Below is a small trained network, with its code and all its weights. Each question gives an input and a target symbol and asks what happens when units are switched off, that is, made to give their printed mean instead of their output.

import numpy as np


def w(rows, s, z=0):
    codes = np.array(rows[::2]) - 128.0
    scale = np.full(codes.shape[1], s)
    scale[-1] = z or s
    return codes * scale


def norm(h):
    return h / np.sqrt((h * h).mean(-1, keepdims=True) + 1e-5)


def f(y):
    return y / 2 * (1 + np.tanh(0.7978845608 * (y + 0.044715 * y**3)))


def softmax(a):
    e = np.exp(a - a.max(-1, keepdims=True))
    return e / e.sum(-1, keepdims=True)


def log_softmax(a):
    a = a - a.max(-1, keepdims=True)
    return a - np.log(np.exp(a).sum(-1, keepdims=True))


def net(x, mask):
    ids = ['ΠΣΦαγζημξτψω'.index(c) for c in x.split()]
    T = len(ids)
    res = E[ids] + P[:T]
    r = norm(res)
    for j in range(2):
        rows = slice(4 * j, 4 * j + 4)
        q, k, v = (r @ M[0][rows].T for M in (Q, K, V))
        z = softmax(np.where(np.tri(T) > 0, q @ k.T / 4**0.5, -1e9)) @ v
        o = O[0][rows]
        res = res + np.where(mask[j], z, o[:, -1]) @ o[:, :-1]
    y = f(norm(res) @ A[0][:, :-1].T + A[0][:, -1])
    res = res + np.where(mask[2:10], y, B[0][:, -1]) @ B[0][:, :-1]
    return log_softmax(norm(res)[-1] @ U[:, :-1].T + U[:, -1])


Q, K, V, O, A, B = {}, {}, {}, {}, {}, {}
E = w([
[123,191,124,101,58],'Π',
[181,88,43,161,106],'Σ',
[120,118,4,162,89],'Φ',
[83,221,108,136,126],'α',
[119,213,139,122,175],'γ',
[124,171,182,50,79],'ζ',
[74,158,91,100,82],'η',
[206,85,123,145,133],'μ',
[69,107,175,117,173],'ξ',
[145,105,166,94,80],'τ',
[125,115,143,162,108],'ψ',
[153,67,87,90,148],'ω',
],0.024)
P = w([
[160,254,134,152,191],'0',
[181,244,102,177,201],'1',
[145,216,123,157,186],'2',
[148,202,125,153,173],'3',
[135,234,119,148,159],'4',
[133,219,117,156,162],'5',
[117,187,110,140,132],'6',
[120,179,94,143,145],'7',
[55,180,148,118,133],'8',
[103,173,116,128,135],'9',
[77,165,125,116,121],'10',
[78,185,92,106,81],'11',
],0.0083)
Q[0] = w([
[145,152,73,175,61],'h1',
[164,172,252,72,165],'h1',
[113,98,179,154,195],'h1',
[111,92,133,47,52],'h1',
[147,92,183,227,124],'h2',
[137,179,151,186,110],'h2',
[130,72,163,139,111],'h2',
[2,114,60,177,173],'h2',
],0.0088)
K[0] = w([
[111,176,174,115,67],'h1',
[147,127,107,67,118],'h1',
[135,137,85,2,186],'h1',
[239,97,123,169,94],'h1',
[156,250,169,166,150],'h2',
[143,98,149,182,161],'h2',
[135,225,165,127,136],'h2',
[150,110,129,244,145],'h2',
],0.008)
V[0] = w([
[157,110,43,18,141],'h1',
[162,68,177,151,98],'h1',
[103,197,111,147,120],'h1',
[198,142,85,75,124],'h1',
[129,157,81,209,76],'h2',
[151,186,87,2,195],'h2',
[151,196,231,130,85],'h2',
[109,181,175,245,113],'h2',
],0.0097)
O[0] = w([
[163,128,29,109,120,92],'h1',
[138,75,152,140,117,14],'h1',
[169,169,155,123,146,255],'h1',
[181,63,122,120,144,149],'h1',
[121,198,129,126,53,188],'h2',
[164,113,60,12,204,224],'h2',
[174,123,153,139,76,178],'h2',
[130,164,181,88,32,196],'h2',
],0.011,0.0044)
A[0] = w([
[174,211,170,95,105,183],'n1',
[87,42,80,133,173,3],'n2',
[142,133,79,113,226,60],'n3',
[93,124,146,244,41,79],'n4',
[184,131,77,190,84,117],'n5',
[131,125,5,56,203,112],'n6',
[57,221,93,166,206,126],'n7',
[122,104,83,70,254,127],'n8',
],0.009,0.0052)
B[0] = w([
[102,44,124,111,147,254],'n1',
[76,176,124,86,53,128],'n2',
[73,123,96,165,90,156],'n3',
[74,178,221,63,105,154],'n4',
[195,42,237,133,2,138],'n5',
[47,75,31,170,91,216],'n6',
[208,170,199,202,200,196],'n7',
[45,70,134,205,162,194],'n8',
],0.0075,0.0084)
U = w([
[178,206,132,81,77,78],'Π',
[173,129,84,205,72,83],'Σ',
[148,181,63,208,79,50],'Φ',
[180,173,147,144,153,1],'α',
[172,156,132,123,181,31],'γ',
[139,112,120,16,211,17],'ζ',
[82,177,54,97,117,116],'η',
[186,122,156,207,152,84],'μ',
[124,71,237,158,247,200],'ξ',
[142,90,188,192,137,84],'τ',
[60,154,217,134,44,235],'ψ',
[2,61,69,174,139,211],'ω',
],0.0092,0.0056)

Each question gives the input, a string of symbols that net reads in full, and the target symbol t.
The units are the heads (4 rows each of Q, K, V and O) and the neurons (one row each of A and B). Each row of codes is followed by its name. A weight is (code - 128) times the scale printed after its matrix; where a second scale follows, it is the last column's (O, A, B and U).
mask holds one flag per unit, heads first, then neurons. A switched-off unit (its flag False) gives its mean, the last column of its rows in O or B, instead of its output. The means were averaged over made-up inputs and are rounded, as every weight is.
A unit's drop is (log p(t) with every unit on - log p(t) with that unit switched off) / (log p(t) with every unit on - log p(t) with every unit switched off).
The circuit of an input: a set's keep is (log p(t) with only the set's units on - log p(t) with every unit switched off) / (log p(t) with every unit on - log p(t) with every unit switched off). Starting from all 10 units, units are removed one at a time, each time the one whose removal leaves the highest keep (on an exact tie, the one counted first), for as long as the keep stays at least 0.8.
circuit, biggest first: the units of the circuit, biggest drop first
top k neurons: the k neurons with the biggest drops, biggest first
which heads matter: for each layer, one digit per head in row order, 1 if its drop is at least 0.15 and else 0, layers parted by /
drop of u: that unit's drop, to one decimal
input Σ Π ω α, target ω: circuit, biggest first => [h2]
input γ ω μ, target ω: circuit, biggest first => [h2, n6, n8, n7]
input ψ ψ Σ ψ ψ Π Π Σ, target ψ: which heads matter => 00
input Φ ξ γ ζ ω γ, target ω: which heads matter => 01
input Π ω Φ ξ ξ Σ Π Σ ω ζ, target ω: circuit, biggest first => [h2, n6]
input ξ α ξ ξ μ η ξ ξ γ, target ξ: circuit, biggest first => [h2, n7]
input Σ α ψ ζ γ η, target ψ: which heads matter => 11
input ξ Π ξ ξ ψ ζ Σ, target ψ: which heads matter => 10
input ω Φ η ζ, target ω: top 2 neurons => [n6, n8]
input ξ ζ Π μ ζ Π τ γ, target ξ: top 2 neurons => [n7, n1]
input ψ ξ Σ ψ μ, target ψ: circuit, biggest first => [h2, h1]
input α ω ζ Π η, target ω: top 3 neurons => [n6, n8, n3]
input ψ ψ μ, target ψ: which heads matter => 01
input α μ ψ τ ω ξ ψ τ ω γ ξ μ, target ξ: circuit, biggest first => [h1]
input ξ μ Σ Φ μ α η ξ ω μ, target ω: top 2 neurons => [n7, n6]
input Π τ ζ ψ, target ψ: drop of n2 => 0.0
input Π τ γ ξ Π ξ Π ψ ψ Π ξ, target ψ: drop of h2 => 1.2
input Π ω γ, target ω: drop of h2 => 0.9
input ξ ξ ψ α, target ψ: drop of h2 => 1.0
input Σ γ γ α Π ω ξ, target ω: top neuron => [n8]
